Here is a tiny trained network, its code and every weight. The questions are about switching its units off for an input and a class, where a switched-off unit gives its printed mean instead of its output.

import numpy as np


def w(rows, s, z=0):
    codes = np.array(rows[::2]) - 128.0
    scale = np.full(codes.shape[1], s)
    scale[-1] = z or s
    return codes * scale


def f(y):
    return y / 2 * (1 + np.tanh(0.7978845608 * (y + 0.044715 * y**3)))


def log_softmax(a):
    a = a - a.max(-1, keepdims=True)
    return a - np.log(np.exp(a).sum(-1, keepdims=True))


def net(x, mask):
    res = np.array(x, float).reshape(1, 7) / 4 @ E
    y = f(res @ A[0][:, :-1].T + A[0][:, -1])
    res = res + np.where(mask, y, B[0][:, -1]) @ B[0][:, :-1]
    return log_softmax(res[-1] @ U[:, :-1].T + U[:, -1])


A, B = {}, {}
E = w([
[168,47,72,110,192,168,170,172,60,51,81,201],'x0',
[181,75,99,7,95,32,171,73,189,170,95,154],'x1',
[213,131,218,83,116,211,157,177,105,225,185,200],'x2',
[36,65,91,168,181,127,185,185,197,226,165,132],'x3',
[118,81,181,193,134,136,187,19,67,194,32,90],'x4',
[133,222,110,136,184,73,66,184,120,212,32,190],'x5',
[2,163,125,102,78,85,164,101,31,130,177,225],'x6',
],0.0063)
A[0] = w([
[76,79,89,145,179,125,232,195,201,216,203,141,101],'neuron 0',
[98,93,53,46,136,8,146,52,188,113,100,95,116],'neuron 1',
[90,180,2,115,135,88,77,156,194,30,173,107,113],'neuron 2',
[108,169,186,138,64,115,60,83,192,197,172,54,129],'neuron 3',
[111,65,187,199,131,146,199,10,53,175,53,56,145],'neuron 4',
[60,181,130,102,84,109,180,111,68,130,185,214,68],'neuron 5',
[211,167,162,77,60,107,89,93,57,83,113,112,86],'neuron 6',
[202,208,154,103,68,151,81,87,52,71,122,137,72],'neuron 7',
[247,97,155,135,163,176,85,166,191,147,118,73,87],'neuron 8',
[181,58,55,59,162,190,188,173,27,45,99,169,214],'neuron 9',
[238,162,237,68,93,214,169,190,112,246,215,207,3],'neuron 10',
[194,117,126,158,172,129,103,145,204,88,92,45,79],'neuron 11',
[39,137,114,124,65,95,123,102,65,124,147,181,114],'neuron 12',
[222,111,124,160,146,150,111,172,170,142,102,49,118],'neuron 13',
[207,193,170,51,52,138,79,77,85,83,126,113,145],'neuron 14',
[164,232,115,136,189,64,35,210,139,196,7,203,168],'neuron 15',
[89,155,167,101,84,105,161,123,39,157,186,224,97],'neuron 16',
[190,80,178,94,116,223,163,173,98,156,140,217,110],'neuron 17',
[86,84,33,166,170,52,129,142,80,22,59,99,116],'neuron 18',
[246,97,220,117,136,200,128,181,173,186,145,132,76],'neuron 19',
[130,183,70,80,140,100,72,197,157,103,175,159,88],'neuron 20',
[46,88,101,149,167,136,200,165,193,222,171,100,166],'neuron 21',
[220,130,134,153,176,136,120,141,178,123,103,68,87],'neuron 22',
[164,75,111,14,107,84,175,89,192,166,101,151,78],'neuron 23',
[152,70,141,127,67,185,193,112,144,68,205,66,73],'neuron 24',
[84,170,152,239,193,225,115,155,103,69,157,108,157],'neuron 25',
[115,33,157,88,57,168,182,77,138,51,238,52,161],'neuron 26',
[111,169,158,219,179,218,88,169,51,129,170,80,57],'neuron 27',
[63,166,118,216,117,142,74,165,109,99,122,53,121],'neuron 28',
[202,80,124,24,88,48,183,113,173,179,108,150,78],'neuron 29',
[166,150,128,69,118,140,79,224,187,111,253,189,93],'neuron 30',
[69,158,111,110,65,68,139,126,14,121,171,182,57],'neuron 31',
[147,147,160,181,175,119,171,64,77,210,33,125,86],'neuron 32',
[178,153,167,100,80,121,57,86,74,51,101,106,174],'neuron 33',
[107,150,85,80,83,133,83,189,157,79,197,163,63],'neuron 34',
[125,118,43,187,174,75,81,93,198,64,71,31,81],'neuron 35',
[170,32,48,116,224,148,140,138,78,96,100,215,84],'neuron 36',
[97,184,168,97,31,94,91,85,181,188,192,61,141],'neuron 37',
[146,144,92,80,135,150,70,186,202,87,164,129,38],'neuron 38',
[109,184,184,145,64,75,78,100,172,182,191,77,118],'neuron 39',
],0.0059,0.0025)
B[0] = w([
[150,53,89,237,191,102,52,182,188,183,112,81,205],'neuron 0',
[183,150,97,102,45,90,126,173,53,96,188,136,212],'neuron 1',
[127,68,190,170,31,119,150,68,106,123,67,129,217],'neuron 2',
[192,161,231,95,181,158,205,175,178,93,119,134,200],'neuron 3',
[170,26,194,152,53,191,130,57,143,174,84,204,223],'neuron 4',
[94,82,103,97,224,121,177,82,106,129,186,128,184],'neuron 5',
[153,43,76,220,177,121,59,191,172,172,134,96,184],'neuron 6',
[139,53,79,217,198,117,41,155,180,192,125,110,186],'neuron 7',
[50,75,131,80,232,123,212,62,74,112,198,114,200],'neuron 8',
[195,178,225,87,165,152,167,180,193,127,99,105,218],'neuron 9',
[92,114,155,172,3,37,141,158,42,38,86,13,225],'neuron 10',
[72,82,127,75,190,96,201,86,82,136,175,123,189],'neuron 11',
[85,84,157,114,216,101,188,106,90,128,169,110,183],'neuron 12',
[72,82,117,73,219,149,185,69,84,160,201,157,188],'neuron 13',
[148,92,116,209,171,100,66,196,176,154,117,98,198],'neuron 14',
[13,214,108,27,112,184,55,143,112,196,70,47,255],'neuron 15',
[57,77,126,92,197,105,178,84,94,116,172,89,186],'neuron 16',
[147,146,201,132,74,68,151,189,121,66,100,48,186],'neuron 17',
[156,141,204,114,86,80,155,186,151,84,116,57,215],'neuron 18',
[50,81,158,135,116,46,164,85,38,62,169,39,196],'neuron 19',
[139,84,164,122,72,186,124,55,128,186,67,174,184],'neuron 20',
[166,83,86,238,163,105,53,206,183,178,113,74,208],'neuron 21',
[97,61,94,91,212,145,174,78,107,151,175,143,177],'neuron 22',
[203,153,22,107,100,162,90,170,32,153,212,215,188],'neuron 23',
[46,229,81,32,133,215,56,120,115,203,67,74,189],'neuron 24',
[218,148,23,93,59,131,113,174,46,144,206,186,221],'neuron 25',
[20,227,95,48,120,182,14,125,143,212,59,51,229],'neuron 26',
[235,178,35,93,82,148,98,147,29,129,234,229,202],'neuron 27',
[185,151,147,108,76,110,143,190,81,115,187,126,198],'neuron 28',
[203,151,37,88,89,158,95,182,6,150,228,192,195],'neuron 29',
[149,60,188,147,54,162,126,33,157,160,58,183,212],'neuron 30',
[51,69,117,79,223,110,197,83,100,124,196,128,184],'neuron 31',
[108,84,167,116,42,203,106,67,139,186,65,190,190],'neuron 32',
[139,63,112,195,163,107,69,181,154,148,146,91,196],'neuron 33',
[147,24,164,161,119,187,153,33,114,159,92,199,178],'neuron 34',
[78,67,152,133,98,45,182,128,52,90,139,56,217],'neuron 35',
[205,194,217,103,167,151,176,207,198,111,92,115,185],'neuron 36',
[201,175,213,97,145,151,181,204,166,116,119,120,203],'neuron 37',
[146,52,164,154,126,188,138,46,105,189,113,186,171],'neuron 38',
[191,188,224,90,158,157,189,186,177,84,138,144,192],'neuron 39',
],0.0064,0.0082)
U = w([
[45,86,105,92,254,93,205,53,103,125,205,136,123],'0',
[90,121,151,158,12,21,157,134,86,70,111,54,158],'1',
[214,170,33,101,69,150,97,162,68,143,227,206,83],'2',
[140,57,171,163,49,208,130,13,158,177,51,206,83],'3',
[142,81,70,240,218,99,35,189,212,175,123,99,119],'4',
[12,238,93,34,131,199,36,124,143,187,57,79,132],'5',
[211,200,213,88,193,160,205,192,213,105,109,138,78],'6',
[103,154,129,128,108,110,134,132,173,93,100,146,251],'7',
],0.0093,0.0034)

Each question gives the input, the list of numbers given to net, and the class t.
The units are the neurons (one row each of A and B). Each row of codes is followed by its name. A weight is (code - 128) times the scale printed after its matrix; where a second scale follows, it is the last column's (A, B and U).
mask holds one flag per neuron, in row order. A switched-off neuron (its flag False) gives its mean, the last column of its row in B, instead of its output. The means were averaged over made-up inputs and are rounded, as every weight is.
A unit's drop is (log p(t) with every unit on - log p(t) with that unit switched off) / (log p(t) with every unit on - log p(t) with every unit switched off).
The circuit of an input: a set's keep is (log p(t) with only the set's units on - log p(t) with every unit switched off) / (log p(t) with every unit on - log p(t) with every unit switched off). Starting from the 12 units with the biggest drops (on a tie, the unit counted first), units are removed one at a time, each time the one whose removal leaves the highest keep (on an exact tie, the one counted first), for as long as the keep stays at least 0.8.
units of the circuit, in order: the units of the circuit, biggest drop first
most important unit: the unit with the biggest drop
k most important neurons: the k neurons with the biggest drops, biggest first
drop when u is switched off: that unit's drop, to one decimal
input [-1,1,1,2,-6,-4,5], class 3: most important unit	neuron 30
input [-1,4,-5,-5,-6,5,-4], class 3: units of the circuit, in order	(neuron 20; neuron 38)
input [-8,2,-6,1,5,6,2], class 6: units of the circuit, in order	(neuron 3; neuron 39)
input [6,8,-5,8,-2,-8,4], class 2: 4 most important neurons	(neuron 1; neuron 23; neuron 29; neuron 15)
input [8,8,-7,-7,6,-8,-6], class 2: 3 most important neurons	(neuron 23; neuron 1; neuron 29)
input [5,1,-5,8,5,-1,7], class 4: 2 most important neurons	(neuron 21; neuron 0)
input [-1,7,2,5,-3,-5,-7], class 0: 2 most important neurons	(neuron 8; neuron 19)
input [-8,-7,-6,-6,-4,-6,-1], class 6: 3 most important neurons	(neuron 3; neuron 39; neuron 37)
input [3,5,4,4,-1,5,-5], class 0: 4 most important neurons	(neuron 8; neuron 19; neuron 26; neuron 25)
input [-5,-7,-2,5,-6,-6,4], class 2: 2 most important neurons	(neuron 25; neuron 27)
input [2,-3,0,-6,3,3,5], class 4: units of the circuit, in order	(neuron 7; neuron 6)
input [-3,2,-5,1,8,7,2], class 3: 2 most important neurons	(neuron 4; neuron 32)
input [-7,7,-1,-2,1,5,-4], class 2: 3 most important neurons	(neuron 29; neuron 23; neuron 1)
input [5,0,-4,6,-5,7,-3], class 5: units of the circuit, in order	(neuron 15)
input [-6,7,5,-5,-1,-4,4], class 2: 3 most important neurons	(neuron 29; neuron 23; neuron 9)
input [0,-8,2,6,3,-5,1], class 2: 2 most important neurons	(neuron 27; neuron 25)
input [-7,8,-1,6,7,6,-7], class 2: 3 most important neurons	(neuron 29; neuron 23; neuron 1)
input [3,-2,7,5,1,8,-4], class 5: 2 most important neurons	(neuron 15; neuron 35)
input [-2,4,-4,2,4,-8,-5], class 5: 2 most important neurons	(neuron 26; neuron 24)
input [8,-4,-3,-1,-6,4,2], class 6: units of the circuit, in order	(neuron 9)
input [-7,0,-7,-8,-2,3,-5], class 4: drop when neuron 14 is switched off	0.7
input [0,7,4,-8,-6,4,6], class 4: drop when neuron 6 is switched off	0.4
input [-6,-5,0,-8,6,0,3], class 4: drop when neuron 7 is switched off	0.1
input [1,-3,3,-5,0,2,-5], class 0: drop when neuron 0 is switched off	0.2
